Here is a tiny trained network, its code and every weight. The questions are about switching its units off for an input and a target symbol, where a switched-off unit gives its printed mean instead of its output.

import numpy as np


def w(rows, s, z=0):
    codes = np.array(rows[::2]) - 128.0
    scale = np.full(codes.shape[1], s)
    scale[-1] = z or s
    return codes * scale


def norm(h):
    return h / np.sqrt((h * h).mean(-1, keepdims=True) + 1e-5)


def f(y):
    return y / 2 * (1 + np.tanh(0.7978845608 * (y + 0.044715 * y**3)))


def softmax(a):
    e = np.exp(a - a.max(-1, keepdims=True))
    return e / e.sum(-1, keepdims=True)


def log_softmax(a):
    a = a - a.max(-1, keepdims=True)
    return a - np.log(np.exp(a).sum(-1, keepdims=True))


def net(x, mask):
    ids = ['ΛΣΨβγη'.index(c) for c in x.split()]
    T = len(ids)
    res = E[ids] + P[:T]
    u = 0
    for l in range(2):
        q, k, v = (norm(res) @ M[l].T for M in (Q, K, V))
        z = softmax(np.where(np.tri(T) > 0, q @ k.T / 2**0.5, -1e9)) @ v
        res = res + np.where(mask[u], z, O[l][:, -1]) @ O[l][:, :-1]
        u += 1
        y = f(norm(res) @ A[l][:, :-1].T + A[l][:, -1])
        res = res + np.where(mask[u : u + 4], y, B[l][:, -1]) @ B[l][:, :-1]
        u += 4
    return log_softmax(norm(res)[-1] @ U[:, :-1].T + U[:, -1])


Q, K, V, O, A, B = {}, {}, {}, {}, {}, {}
E = w([
[155,225,200,60,128,201,137],'Λ',
[104,139,160,178,160,193,101],'Σ',
[199,55,174,4,233,173,197],'Ψ',
[61,64,120,145,159,81,214],'β',
[174,164,127,113,140,176,175],'γ',
[189,131,159,149,150,84,89],'η',
],0.016)
P = w([
[39,80,236,2,231,148,70],'0',
[151,173,149,105,151,74,162],'1',
[111,56,192,134,139,124,26],'2',
[143,141,173,199,147,88,59],'3',
[135,193,137,175,134,84,109],'4',
[101,215,106,209,102,72,81],'5',
[143,159,125,195,131,113,109],'6',
[139,124,150,194,84,133,92],'7',
[143,164,124,177,64,119,82],'8',
[93,105,106,142,26,154,76],'9',
[138,78,145,147,6,237,123],'10',
[196,33,179,107,94,189,94],'11',
],0.0054)
Q[0] = w([
[120,146,217,38,90,95,254],'0.h1',
[61,155,35,55,103,199,90],'0.h1',
],0.0067)
K[0] = w([
[218,166,143,145,1,234,86],'0.h1',
[85,111,120,136,94,103,183],'0.h1',
],0.0071)
V[0] = w([
[145,238,149,167,106,188,2],'0.h1',
[150,161,41,111,9,157,174],'0.h1',
],0.0051)
O[0] = w([
[95,119,139,126,139,94,106,142],'0.h1',
[88,228,174,136,154,56,254,2],'0.h1',
],0.011,0.0031)
A[0] = w([
[75,212,217,106,87,131,63,116],'0.n1',
[72,37,117,82,214,254,80,252],'0.n2',
[121,197,126,121,198,175,113,112],'0.n3',
[40,116,141,62,137,53,164,151],'0.n4',
],0.0058,0.0021)
B[0] = w([
[31,2,133,48,128,140,101,129],'0.n1',
[85,224,69,136,127,97,141,254],'0.n2',
[123,162,223,46,87,76,153,145],'0.n3',
[168,175,153,178,171,57,165,138],'0.n4',
],0.0084,0.0099)
Q[1] = w([
[166,245,161,109,222,175,177],'1.h1',
[218,183,164,111,2,64,177],'1.h1',
],0.005)
K[1] = w([
[90,136,156,223,93,131,195],'1.h1',
[129,84,253,58,227,87,162],'1.h1',
],0.0058)
V[1] = w([
[97,123,142,33,156,144,105],'1.h1',
[113,128,136,102,76,254,104],'1.h1',
],0.0084)
O[1] = w([
[126,42,3,254,61,170,187,254],'1.h1',
[139,221,153,69,44,7,120,178],'1.h1',
],0.0079,0.0041)
A[1] = w([
[64,2,80,207,97,45,182,71],'1.n1',
[80,106,86,135,160,62,221,253],'1.n2',
[45,236,49,165,115,163,46,50],'1.n3',
[36,78,26,98,189,29,108,30],'1.n4',
],0.0067,0.0017)
B[1] = w([
[34,104,194,112,154,141,123,205],'1.n1',
[206,130,172,147,95,67,114,253],'1.n2',
[244,219,236,159,152,123,240,206],'1.n3',
[118,1,170,144,107,82,172,191],'1.n4',
],0.0075,0.0042)
U = w([
[221,83,7,70,139,180,165,8],'Λ',
[222,255,204,166,130,136,152,193],'Σ',
[59,142,155,53,155,238,78,108],'Ψ',
[119,51,215,187,129,72,178,54],'β',
[199,118,95,153,138,137,32,95],'γ',
[72,185,152,15,80,140,70,209],'η',
],0.0079,0.0016)

Each question gives the input, a string of symbols that net reads in full, and the target symbol t.
The units are the heads (2 rows each of Q, K, V and O) and the neurons (one row each of A and B). Each row of codes is followed by its name. A weight is (code - 128) times the scale printed after its matrix; where a second scale follows, it is the last column's (O, A, B and U).
mask holds one flag per unit, layer by layer, with each layer's heads first. A switched-off unit (its flag False) gives its mean, the last column of its rows in O or B, instead of its output. The means were averaged over made-up inputs and are rounded, as every weight is.
A unit's drop is (log p(t) with every unit on - log p(t) with that unit switched off) / (log p(t) with every unit on - log p(t) with every unit switched off).
The circuit of an input: a set's keep is (log p(t) with only the set's units on - log p(t) with every unit switched off) / (log p(t) with every unit on - log p(t) with every unit switched off). Starting from all 10 units, units are removed one at a time, each time the one whose removal leaves the highest keep (on an exact tie, the one counted first), for as long as the keep stays at least 0.8.
units of the circuit, in order: the units of the circuit, biggest drop first
most important unit: the unit with the biggest drop
top k neurons: the k neurons with the biggest drops, biggest first
top k neurons in layer l: the k neurons of layer l with the biggest drops, biggest first
drop when u is switched off: that unit's drop, to one decimal
input Ψ β Ψ Σ γ Ψ γ Λ γ β γ Λ, target Ψ: most important unit -> 0.n1
input Ψ γ Σ γ Ψ η, target γ: units of the circuit, in order -> [0.n2; 0.h1; 1.n2]
input γ Ψ Ψ γ Ψ Λ Ψ Λ Ψ, target β: top 2 neurons in layer 1 -> [1.n2; 1.n4]
input β Σ Ψ γ Ψ γ, target Λ: top 3 neurons -> [0.n2; 0.n3; 1.n3]
input Λ γ γ Ψ Λ Λ Σ γ Λ γ, target β: units of the circuit, in order -> [0.h1; 0.n2; 0.n1]
input Ψ Ψ γ β β Σ Λ γ, target Ψ: units of the circuit, in order -> [1.h1; 0.n2; 0.h1; 1.n3]
input Ψ Ψ Λ Ψ, target β: units of the circuit, in order -> [0.h1; 1.h1; 1.n4; 1.n1]
input γ η β Ψ γ Ψ γ, target Λ: top 2 neurons in layer 0 -> [0.n2; 0.n4]
input Ψ Ψ γ β γ, target Ψ: top 2 neurons in layer 0 -> [0.n2; 0.n4]
input Ψ Ψ γ Ψ β Σ Ψ Σ Ψ, target η: units of the circuit, in order -> [1.h1; 0.h1]
input Λ Ψ β γ η Ψ γ Ψ γ Λ Ψ, target Σ: top 2 neurons in layer 1 -> [1.n2; 1.n4]
input Ψ Ψ Ψ β γ η Ψ Ψ Λ, target η: top 2 neurons in layer 0 -> [0.n1; 0.n3]
input Ψ Ψ Ψ Ψ η Σ Ψ γ γ Ψ, target Σ: top 2 neurons in layer 0 -> [0.n4; 0.n1]
input Ψ Ψ Ψ Ψ γ γ β Ψ β Λ η Λ, target Ψ: top neuron -> [1.n2]
input Ψ Σ γ Σ Ψ, target η: drop when 1.n3 is switched off -> 0.3
input Σ Ψ Σ, target Σ: drop when 1.n3 is switched off -> 1.5
input β Ψ Ψ Ψ Ψ β γ Ψ β Ψ, target Ψ: drop when 1.n1 is switched off -> -0.2
input Ψ Λ Ψ Ψ η, target γ: drop when 0.n2 is switched off -> 0.3
